Here is a tiny trained network, its code and every weight. The questions are about switching its units off for an input and a class, where a switched-off unit gives its printed mean instead of its output.

import numpy as np


def w(rows, s, z=0):
    codes = np.array(rows[::2]) - 128.0
    scale = np.full(codes.shape[1], s)
    scale[-1] = z or s
    return codes * scale


def f(y):
    return np.maximum(y, 0)


def log_softmax(a):
    a = a - a.max(-1, keepdims=True)
    return a - np.log(np.exp(a).sum(-1, keepdims=True))


def net(x, mask):
    res = np.array(x, float).reshape(1, 6) / 4 @ E
    y = f(res @ A[0][:, :-1].T + A[0][:, -1])
    res = res + np.where(mask, y, B[0][:, -1]) @ B[0][:, :-1]
    return log_softmax(res[-1] @ U[:, :-1].T + U[:, -1])


A, B = {}, {}
E = w([
[134,121,140,126,127,114,138,129],'x0',
[136,128,116,112,138,115,135,133],'x1',
[55,46,132,69,85,228,198,194],'x2',
[124,136,107,122,133,141,119,128],'x3',
[88,254,162,179,198,141,216,170],'x4',
[74,96,243,71,224,153,109,48],'x5',
],0.0093)
A[0] = w([
[182,95,110,129,100,58,29,42,209],'N0',
[93,146,143,128,145,172,207,179,78],'N1',
[75,140,138,109,146,173,210,201,73],'N2',
[146,175,80,179,62,99,140,171,253],'N3',
[87,157,143,105,125,165,190,175,82],'N4',
[72,145,223,90,242,109,110,34,172],'N5',
[99,167,199,133,226,114,125,73,136],'N6',
[180,126,129,110,94,75,45,71,184],'N7',
[126,134,61,178,77,97,139,176,229],'N8',
[163,202,102,179,119,92,138,200,146],'N9',
[151,80,53,139,23,133,162,200,199],'N10',
[178,144,68,188,58,127,132,211,250],'N11',
[152,93,83,134,13,130,140,177,184],'N12',
[101,2,116,58,45,169,119,157,137],'N13',
[74,53,178,60,118,169,141,101,168],'N14',
[166,139,110,135,143,83,65,96,182],'N15',
[67,55,170,69,184,143,113,54,206],'N16',
[123,224,123,220,199,81,140,89,136],'N17',
],0.0076,0.0045)
B[0] = w([
[75,162,192,42,65,132,49,174,233],'N0',
[95,153,176,89,85,124,53,189,184],'N1',
[99,145,169,53,59,135,42,177,193],'N2',
[77,196,153,160,115,75,172,120,234],'N3',
[78,157,185,69,90,98,49,170,177],'N4',
[254,72,103,138,169,186,82,176,249],'N5',
[215,106,126,148,164,171,114,191,214],'N6',
[92,181,171,84,103,112,87,180,207],'N7',
[112,187,135,175,123,84,147,160,220],'N8',
[116,181,137,135,110,113,172,112,210],'N9',
[122,111,86,199,166,80,83,205,239],'N10',
[104,192,134,190,124,74,142,168,247],'N11',
[122,102,99,188,171,84,80,200,219],'N12',
[151,30,7,190,206,107,186,105,229],'N13',
[136,62,98,87,117,145,139,77,206],'N14',
[113,184,192,115,101,142,121,147,193],'N15',
[146,86,108,80,111,196,138,81,224],'N16',
[216,149,103,225,172,152,205,127,229],'N17',
],0.0081,0.011)
U = w([
[66,157,166,117,44,83,95,157,213],'0',
[170,99,96,193,198,124,131,160,186],'1',
[141,126,192,51,82,174,74,133,186],'2',
[129,66,91,100,132,146,173,36,23],'3',
[141,175,144,170,116,117,254,113,4],'4',
],0.012,0.0012)

Each question gives the input, the list of numbers given to net, and the class t.
The units are the neurons (one row each of A and B). Each row of codes is followed by its name. A weight is (code - 128) times the scale printed after its matrix; where a second scale follows, it is the last column's (A, B and U).
mask holds one flag per neuron, in row order. A switched-off neuron (its flag False) gives its mean, the last column of its row in B, instead of its output. The means were averaged over made-up inputs and are rounded, as every weight is.
A unit's drop is (log p(t) with every unit on - log p(t) with that unit switched off) / (log p(t) with every unit on - log p(t) with every unit switched off).
most important unit: the unit with the biggest drop
k most important neurons: the k neurons with the biggest drops, biggest first
drop when u is switched off: that unit's drop, to one decimal
input [2,8,-6,-5,0,7], class 2: 3 most important neurons : [N0 N13 N10]
input [2,3,7,-4,-6,-1], class 1: most important unit : N10
input [0,7,7,-1,0,1], class 3: 2 most important neurons : [N13 N0]
input [-6,-5,0,2,-1,6], class 2: 2 most important neurons : [N13 N17]
input [8,-8,1,1,5,3], class 2: 2 most important neurons : [N13 N10]
input [-5,1,1,0,-6,8], class 3: 2 most important neurons : [N13 N14]
input [8,8,1,-5,-2,8], class 3: 2 most important neurons : [N16 N14]
input [-6,2,8,-8,-3,0], class 1: 3 most important neurons : [N13 N10 N12]
input [-5,-3,-8,3,2,-5], class 4: drop when N17 is switched off : 0.6
input [-5,-2,2,-7,-8,5], class 3: drop when N13 is switched off : 0.7
input [-7,-7,8,-6,-2,-5], class 1: drop when N13 is switched off : 2.1
